[[117 125 135 139 129 120]
 [116 127 143 143 128 114]
 [108 141 147 152 117 113]
 [126 133 125 130 124 131]
 [128 134 129 129 124 129]
 [113 139 143 146 118 117]
 [115 130 132 142 125 122]]
The entry in the bottom-right corner: 122
The smallest entry in the last column?
A: 113
The bottom entry of the column that holds the smallest entry is 115
The first entry on the diagonal from the top-right corner?
A: 120
The 5th entry in reading order?
A: 129
The entry in the top-left corner: 117
The 3rd entry on the diagonal from the top-right corner: 152
The largest entry in the last column: 131
The second-last entry, reading row by row?
A: 125
The entry directly above 118: 124
The second entry on the diagonal from the top-right corner: 128
The third entry, reading row by row: 135
The entry directly above 122 is 117
The entry just right of 133 -> 125
The fourth-last entry, reading row by row?
A: 132
The third largest entry is 146

arr = [133 124 115 103 129 149]
The last entry -> 149
The 5th entry -> 129
The second smallest entry: 115

data =
[[127 109 120 142 118 114 116 119 114 128 133 130 133 143]
 [116 139 133 145 126 111 108 140 138 112 109 107 128 118]
 [141 127 115 116 154 136 107 139 120 137 128 134 110 133]
 [117 139 108 144 113 111 138 118 109 136 128 108 106 128]
 [119 109 135 111 148 138 116 118 134 134 113 123 129 139]
 [142 111 108 111 146 122 127 119 139 118 135 136 136 148]
 [142 117 129 141 154 119 141 120 113 114 108 120 110 108]
 [130 136 146 135 111 136 114 129 136 123 142 107 136 131]
 [117 134 114 116 154 129 139 133 133 136 107 126 121 133]
 [138 120 140 145 111 129 144 119 109 112 138 125 109 120]
 [116 128 126 141 133 112 108 140 111 107 153 107 105 124]
 [115 117 133 132 150 138 133 139 110 135 145 138 138 149]
 [139 126 128 117 115 138 136 137 138 106 152 123 105 145]
 [142 136 110 112 116 126 140 118 141 136 137 137 136 109]
 [141 136 146 120 115 110 142 135 134 107 151 113 134 118]]
The top-left entry is 127
Report the last entry, reading row by row.
118
The bottom-left entry: 141
Report the top-right entry.
143
The fourth entry in reading order is 142
The 4th-last entry, reading row by row -> 151
Report the second-last entry, reading row by row.
134
Report the fifth entry from the end, reading row by row.
107
The fifth entry, reading row by row: 118
Report the smallest entry in the first column.
115
Report the smallest entry in the first row.
109
The second entry on the diagonal from the top-right corner -> 128
The 3rd entry in reading order -> 120
Report the third-last entry, reading row by row.
113
Report the largest entry in the last column.
149

Read these off the row that follows.
1) Give the 2nd-last entry.
2) Give the entry just left of the centre entry.
3) Give the 3rd entry from the left.
4) Give the 5th entry from the end.
5) Give the 3rd entry from the right.
[150 108 108 115 129 121 103 150 102 148 121 127 101 110 131]
1) 110
2) 103
3) 108
4) 121
5) 101

[[118 122 138 128 128 137 127 121 128 142]
 [122 128 130 130 128 145 143 125 119 128]
 [122 143 130 123 125 127 126 130 121 129]
 [116 127 138 116 120 128 128 124 120 112]
 [125 128 131 116 124 128 126 137 132 124]
 [122 125 132 130 142 142 132 123 127 142]
 [128 128 135 123 106 126 110 121 116 111]
 [115 132 138 117 139 125 128 128 134 151]]
Indices start at 0.
The entry at row 0, column 2 is 138
What is the top-right entry?
A: 142
What is the bottom entry of the column that holds the smallest entry?
A: 139
The top entry of the column that holds the smallest entry is 128
The bottom-right entry -> 151
What is the entry in row 2 and column 0?
A: 122
What is the entry at row 1, column 0?
A: 122
What is the smallest entry?
A: 106
What is the entry in the bottom-left corner?
A: 115
The entry in row 0 and column 0: 118
What is the entry in row 0 and column 1?
A: 122
What is the entry just right of the smallest entry?
A: 126
The entry directly below 131 is 132
The entry just left of the smallest entry -> 123
The entry just right of 110 is 121
The entry in row 2 and column 1 -> 143
What is the entry at row 1, column 2?
A: 130

array([[119, 135, 123, 149, 131, 130, 125],
       [119, 138, 122, 143, 131, 129, 122],
       [113, 131, 122, 124, 136, 109, 124],
       [114, 130, 123, 137, 135, 116, 127],
       [118, 140, 122, 130, 133, 122, 120],
       [110, 121, 124, 138, 137, 107, 132],
       [115, 131, 123, 136, 134, 117, 126],
       [114, 132, 122, 127, 136, 112, 124],
       [114, 129, 123, 131, 136, 112, 126],
       [117, 134, 122, 141, 133, 124, 125]])
The entry just right of the smallest entry is 132
What is the second entry in reading order?
Answer: 135
What is the 4th entry in reading order?
Answer: 149
What is the fifth entry from the end, reading row by row?
Answer: 122
The entry just right of the largest entry: 131
The bottom-left entry is 117
What is the 2nd entry on the diagonal from the top-right corner?
Answer: 129
What is the 2nd entry on the main diagonal?
Answer: 138
The top-left entry: 119
The bottom entry of the column that holds the largest entry: 141
What is the bottom-right entry?
Answer: 125
The entry directly below the smallest entry -> 117
The entry in the top-right corner -> 125
What is the second smallest entry?
Answer: 109
The second-last entry, reading row by row: 124
The entry directly above the smallest entry is 122
The third entry on the diagonal from the top-right corner: 136
What is the smallest entry in the first column?
Answer: 110
The third entry on the main diagonal: 122
The entry directly below the largest entry: 143

[[101 138 119 114 128 141 135 124 109 119 116 122 116 128 110 118]
 [108 124 127 126 126 130 135 136 117 124 123 126 124 129 119 122]
 [118 142 122 118 130 139 128 113 120 125 122 119 122 126 120 125]
 [121 128 125 125 127 130 131 133 122 125 124 131 125 129 123 124]]
Rows and columns are numbered from 0.
Find the top entry of the column that holds the largest entry.
138
Find the entry in row 0 and column 2.
119
The bottom-right entry: 124
The entry just right of the largest entry: 122
The entry in the top-right corner: 118
The bottom entry of the column that holds the smallest entry -> 121
The entry in row 2 and column 0: 118
The entry directly below the smallest entry -> 108
The entry at row 0, column 0 is 101
The entry directly below the largest entry: 128
The entry directly below 139 -> 130
Find the entry in row 1 and column 1.
124
Find the entry just right of 139.
128
The entry just left of 136 -> 135
Find the largest entry.
142
